Below are the code and all the weights of a small trained network. Each question names an input and a class and asks about switching units off, where a switched-off unit gives its printed mean instead of its output.

import numpy as np


def w(rows, s, z=0):
    codes = np.array(rows[::2]) - 128.0
    scale = np.full(codes.shape[1], s)
    scale[-1] = z or s
    return codes * scale


def norm(h):
    return h / np.sqrt((h * h).mean(-1, keepdims=True) + 1e-5)


def f(y):
    return y / 2 * (1 + np.tanh(0.7978845608 * (y + 0.044715 * y**3)))


def log_softmax(a):
    a = a - a.max(-1, keepdims=True)
    return a - np.log(np.exp(a).sum(-1, keepdims=True))


def net(x, mask):
    res = np.array(x, float).reshape(1, 6) / 4 @ E
    u = 0
    for l in range(3):
        y = f(norm(res) @ A[l][:, :-1].T + A[l][:, -1])
        res = res + np.where(mask[u : u + 6], y, B[l][:, -1]) @ B[l][:, :-1]
        u += 6
    return log_softmax(norm(res)[-1] @ U[:, :-1].T + U[:, -1])


A, B = {}, {}
E = w([
[149,164,153,121,58,182,239,123],'x0',
[16,75,62,159,139,153,146,27],'x1',
[174,59,170,2,153,149,88,68],'x2',
[143,108,112,135,119,109,141,131],'x3',
[63,108,88,75,53,135,108,197],'x4',
[96,142,215,121,96,16,177,115],'x5',
],0.0055)
A[0] = w([
[63,216,45,114,79,73,131,220,187],'0.n0',
[119,154,152,102,61,174,253,101,4],'0.n1',
[194,112,31,120,120,244,99,125,4],'0.n2',
[54,126,122,105,197,35,89,142,76],'0.n3',
[99,117,179,108,131,92,114,134,141],'0.n4',
[234,66,62,159,188,65,247,111,41],'0.n5',
],0.0055,0.0032)
B[0] = w([
[124,155,161,89,188,92,143,112,253],'0.n0',
[122,1,200,181,72,166,75,158,175],'0.n1',
[97,56,188,187,127,102,185,211,192],'0.n2',
[137,67,200,191,71,170,132,198,170],'0.n3',
[139,139,176,146,29,93,151,35,152],'0.n4',
[119,183,210,100,191,191,110,144,138],'0.n5',
],0.0078,0.0034)
A[1] = w([
[144,147,28,153,167,217,124,207,110],'1.n0',
[157,66,120,15,140,166,132,125,121],'1.n1',
[81,106,78,27,69,97,136,182,81],'1.n2',
[36,151,57,85,104,131,89,70,130],'1.n3',
[221,141,126,109,121,93,89,248,6],'1.n4',
[62,69,121,130,110,122,123,2,71],'1.n5',
],0.0067,0.002)
B[1] = w([
[121,91,200,116,161,37,190,137,246],'1.n0',
[111,159,91,58,172,30,168,136,236],'1.n1',
[33,255,212,174,241,198,86,97,208],'1.n2',
[177,145,80,152,167,157,103,107,189],'1.n3',
[120,124,39,170,99,212,87,102,238],'1.n4',
[173,159,70,185,68,122,166,136,255],'1.n5',
],0.0084,0.0029)
A[2] = w([
[135,181,46,175,161,77,197,174,248],'2.n0',
[150,58,77,131,219,224,147,208,27],'2.n1',
[126,67,114,183,155,86,22,133,41],'2.n2',
[141,107,160,94,84,254,212,151,74],'2.n3',
[196,179,185,93,88,154,70,174,77],'2.n4',
[201,144,162,160,190,162,139,47,85],'2.n5',
],0.0083,0.0019)
B[2] = w([
[199,154,132,26,99,133,91,77,255],'2.n0',
[126,138,136,225,89,51,231,95,226],'2.n1',
[118,86,201,67,65,232,98,164,185],'2.n2',
[114,84,170,78,92,194,48,151,196],'2.n3',
[155,82,2,223,152,144,194,129,181],'2.n4',
[6,180,107,110,167,159,105,200,179],'2.n5',
],0.0092,0.0051)
U = w([
[107,84,210,195,106,22,181,129,157],'0',
[92,30,199,138,86,241,60,161,112],'1',
[163,143,8,191,110,183,108,73,104],'2',
[1,211,185,139,232,182,101,157,35],'3',
[115,133,161,133,140,139,118,126,254],'4',
[160,162,154,51,143,67,81,95,82],'5',
],0.0091,0.0043)

Each question gives the input, the list of numbers given to net, and the class t.
The units are the neurons (one row each of A and B). Each row of codes is followed by its name. A weight is (code - 128) times the scale printed after its matrix; where a second scale follows, it is the last column's (A, B and U).
mask holds one flag per neuron, layer by layer. A switched-off neuron (its flag False) gives its mean, the last column of its row in B, instead of its output. The means were averaged over made-up inputs and are rounded, as every weight is.
A unit's drop is (log p(t) with every unit on - log p(t) with that unit switched off) / (log p(t) with every unit on - log p(t) with every unit switched off).
unit that matters most: the unit with the biggest drop
top k neurons: the k neurons with the biggest drops, biggest first
k most important neurons of layer l: the k neurons of layer l with the biggest drops, biggest first
input [-5,-6,-8,-2,4,-6], class 5: unit that matters most	2.n0
input [-2,6,-7,2,-8,-2], class 3: 3 most important neurons of layer 1	(1.n1; 1.n4; 1.n0)
input [-1,-4,5,-6,7,-8], class 0: 2 most important neurons of layer 2	(2.n1; 2.n5)
input [1,-5,-7,7,-7,1], class 3: top 2 neurons	(2.n5; 0.n5)
input [-8,-3,3,5,7,6], class 1: 2 most important neurons of layer 2	(2.n2; 2.n1)
input [4,7,7,1,-2,-1], class 2: top 4 neurons	(1.n5; 1.n0; 0.n0; 1.n3)
input [4,3,8,-8,-8,-8], class 0: 3 most important neurons of layer 2	(2.n1; 2.n2; 2.n0)
input [-2,6,-2,-3,6,-8], class 0: top 3 neurons	(2.n1; 0.n2; 1.n0)
input [5,-7,-5,-7,-7,1], class 2: top 2 neurons	(2.n4; 1.n2)
input [4,7,8,-8,8,3], class 3: 3 most important neurons of layer 2	(2.n0; 2.n4; 2.n1)
input [-1,-3,-7,-8,-8,4], class 3: top 2 neurons	(2.n5; 1.n5)
input [-6,-8,5,-4,-3,5], class 2: top 2 neurons	(2.n4; 1.n4)
input [6,4,6,7,4,-8], class 0: top 3 neurons	(2.n1; 0.n2; 1.n1)
input [8,1,5,0,2,-8], class 0: most important neuron of layer 0	(0.n4)
input [7,-3,1,-5,7,6], class 1: top 3 neurons	(0.n1; 2.n3; 2.n1)
input [-4,0,-7,0,6,-1], class 5: top 2 neurons	(2.n0; 0.n1)
input [0,-3,-8,-1,-2,6], class 5: top 2 neurons	(2.n0; 2.n1)
input [-4,-7,-4,6,4,-8], class 0: top 2 neurons	(2.n1; 1.n0)
input [5,-4,-2,-5,5,2], class 1: 3 most important neurons of layer 2	(2.n3; 2.n1; 2.n5)
input [6,-5,0,5,1,2], class 1: unit that matters most	2.n3
input [-1,-7,4,1,6,-5], class 2: 2 most important neurons of layer 2	(2.n5; 2.n1)
input [-7,-3,0,-5,-6,-8], class 0: 2 most important neurons of layer 2	(2.n1; 2.n3)
input [7,0,-6,3,-4,3], class 1: top 2 neurons	(0.n1; 2.n3)
input [-6,-3,3,-5,8,6], class 3: 2 most important neurons of layer 2	(2.n1; 2.n0)
input [5,8,2,6,0,1], class 2: top 3 neurons	(1.n5; 0.n3; 0.n2)
input [-7,-8,-5,-1,0,7], class 2: 3 most important neurons of layer 1	(1.n4; 1.n0; 1.n1)
input [-4,4,7,-5,4,-1], class 5: 2 most important neurons of layer 1	(1.n1; 1.n5)
input [5,3,2,-4,-6,0], class 3: top 4 neurons	(2.n5; 0.n5; 0.n3; 0.n2)
input [5,-8,3,3,3,2], class 2: unit that matters most	2.n4
